[ 152.21  -47.09   -8.48  -88.17  -95.10 -108.62] -> 152.21, -108.62

[  8.585   7.246 -11.558  18.002  10.306 -10.510] -> 8.585, -10.510

[-1.37  1.67  0.87 -1.14] -> -1.37, -1.14

[ 0.0  1.5  1.2  1.1 -1.9] -> 0.0, -1.9

[[ 0.142 -0.134  0.079  0.051  0.088]
 [ 0.126 -0.139  0.052  0.058  0.109]] -> 0.142, 0.109

[  3.50 -15.31  -8.31  16.07] -> 3.50, 16.07

[-0.03  0.10 -0.13 -0.14  0.08  0.04  0.11] -> -0.03, 0.11
---
[[399, 479, 511, 380],
 [382, 448, 193, 805],
 [740, 354, 789, 268]] → 805

[[-222, 20, 192, -209, 224, -69],
 [-509, 288, -421, -124, 534, -56],
 [98, -176, -190, -65, -6, -242]] → -176

[[15, 9, 27, 31, 18, 41, 13],
 [-31, -6, -29, -25, -31, -13, -21],
 [26, 35, 37, 38, 30, 46, 15]] → 37

[[5793, 6776, 4506, 3800, 5172, 8667, 6504],
 [4648, 6563, 4624, 4020, 5302, 9188, 4116],
 [7725, 4056, 5073, 7773, 5355, 3904, 3056]] → 5073

[[8277, 3376, 7245, 1473, 3869, 3773, 6388],
 [4465, 2787, 8914, 7467, 6892, 7526, 6469]] → 8914

[[5, 4, 4, 6, 5, 4, 3],
 [5, 6, 5, 5, 7, 4, 7],
 [4, 1, 6, 5, 2, 4, 3]] → 6

[28, 154, 203, 170, 92] → 28

[761, 832, 537, 209, 634] → 761

[686, 415, 605, 791, 578, 247, 407] → 605
---
[[ 27 -16 -35  -4  70]
 [  4 -11   2   0  37]
 [  1 -12   5  -4   9]] Out: 4

[[-12 -56  36 -13  14]
 [-13 -15  62  70 -10]
 [-12 -63  -9 -37 -13]] Out: -13

[[-19  11 -25  -1  15  19  -4]
 [ -9  20 -25 -14 -19 -19   3]
 [  1   0  57   5   8   8 -51]] Out: -9

[[-41 -73  58  16]
 [-15 -60   1 -42]
 [ 32 -48 -67 -36]] Out: -15

[[ 25 -60  39  53  41  61]
 [ -5  64  -8  61  -6  12]
 [ -8 -49  -6  24 -29 -17]] Out: -5

[[  8  57  37  -3 -32]
 [-78  27  39  29 -51]
 [ 33  25  31 -20   6]] Out: -78

[[ 43  48  31  64  49   4  43]
 [  9 -12 -37 -20   3 -21   0]
 [ 12  26  15  31  17   6  -1]] Out: 9

[[-35  35 -28 -18 -55  29]
 [-38  32 -32  -2 -42  36]
 [-42  32 -19  -8 -60  30]] Out: -38
---
Q:
[[-66 -34 -47  33 -20  29  59]
 [  3  12 -18  20  35   9   1]
 [-59 -30  36  21  13  29  21]]
A: -59

Q:
[[ 13 -18 -25   4  12 -30]
 [ -3 -39  13 -14  -9  50]
 [ -6  30 -57  14 -22 -45]]
A: -6

Q:
[[-57  11  -7  71  42]
 [-17   2  -8   2  41]
 [  9 -20  -8  36 -31]]
A: 9

Q:
[[ 11 -39 -35 -37  -6   3]
 [-25 -77 -68  72 -23 -40]
 [  2 -23 -28  39  49  22]]
A: 2

Q:
[[  3  61 -12  19   3  -7  25]
 [-20 -41 -39   3  -1  17  71]
 [-15  31 -25 -35   0  11 -43]]
A: -15

Q:
[[ 17   2  29 -10  71  53   0]
 [ -5 -15 -28   5  -2 -34  -7]
 [ 11  -3 -27  42  12  -4   4]]
A: 11

Q:
[[ 65  11  -5   8]
 [ 68 -58 -17  25]
 [-12  24  -1  24]]
A: -12

Q:
[[-77  32 -73  26  39 -75]
 [ 44 -15  60 -33  23  44]
 [-59 -22  22  51  39 -60]]
A: -59

Q:
[[ 19   3  61  58  47  22   9]
 [-19 -32  -7  56 -15 -24  -1]
 [-38  20 -27 -26 -16  11  34]]
A: -38
---
[[-62   9 -73   5  17  23  -1]
 [-13   6  -3 -35 -26 -12  57]]: -26

[ 74 -54  64  72  -3]: 64

[ 58 -64 -66   2   4  18]: 2

[[ 59 -49 -31  26 -12   9   0]
 [ -2  25 -30  14  11  10   6]]: 11

[[-53  15 -45  11]
 [ 61 -14 -35 -18]
 [-51 -74  66 -55]]: -74

[ 67   2  21  56 -32  -5  65]: -32
---
[[ 59 -22 -28 -57  39  32  61]
 [ 59  33  26 -47  57 -35  -5]
 [ 21 -17  25 -33 -23  55 -31]] gives -28

[ 12   7 -56  27   9 -17] gives -56

[-73 -68  11 -61] gives 11

[-32  22 -14   3  -9  57 -33] gives -14

[[-11  23 -74  33  13]
 [-16  -7 -14   3 -28]] gives -74

[ 0 74 52 -7 -3] gives 52

[-62 -49 -27  13  11  60  39] gives -27

[-12  67  17 -38] gives 17
---
[103.66 105.89 -90.50 -55.31] yields -55.31, 103.66

[ 13.735  -3.700 -12.483  -9.518] yields -9.518, 13.735

[[ 0.11  0.11 -0.11  0.11]
 [ 0.11  0.11 -0.08  0.14]] yields 0.11, 0.11

[[ 2.09 -0.43 -0.64  1.38  2.07]
 [-0.72  1.61 -0.24 -1.17 -0.76]
 [ 1.71  0.06 -1.58  1.42  1.95]] yields 2.07, 1.71

[[ 0.04  0.04  0.05  0.04  0.06  0.05  0.05]
 [ 0.10  0.15  0.16 -0.13 -0.01  0.08  0.22]] yields 0.05, 0.10

[  41.486 -105.774  -35.727 -120.546  119.560   57.704] yields 57.704, 41.486
---
[[779, 757, 784, 750, 546],
 [825, 770, 680, 797, 79],
 [805, 783, 733, 812, 174]] 750

[[53, 73, 81, 77, 82, 19, 84],
 [52, 73, 78, 79, 77, 49, 79]] 19

[205, 83, 53, 143, 1, 145, 162] 145

[[-490, -651, -681, 679, -77, -300, 87],
 [-517, -246, -186, -800, -230, -383, -231]] -300

[105, -131, -225, -835, 44, 878] 44

[1268, 3133, 9106, 7371] 9106

[26, 23, 32, 45, 64, 68, 77] 68

[3, 7, 3, 2, 2] 2

[[823, 362, 828, 693, 839, 614],
 [474, 407, 311, 746, 248, 566]] 839

[2, 2, 5, 2, 3, 7] 3
---
[-59  22  29  -3  -4] value 29, 29

[ 58  -7  19 -10  12  13  -5] value -10, 58

[ 70 -45  41 -68  17] value 41, 70

[-12 -32 -30 -18  58] value -30, 58

[ 16   6 -68  -4 -25  43 -60] value -4, 43

[  3  39 -14  -3   0 -28 -65] value -3, 39

[[-48  19 -39  31 -60]
 [ 47  -9  44  -7  28]
 [  3 -10   2  -7  10]] value 44, 47

[[ -6 -19 -11  14  -9]
 [ 38  73  33 -60 -12]
 [ 19  -4  50   3  57]] value 33, 73

[ 11  70 -77  33  36] value -77, 70

[-27  -5   0 -72  -8 -23  73] value -72, 73
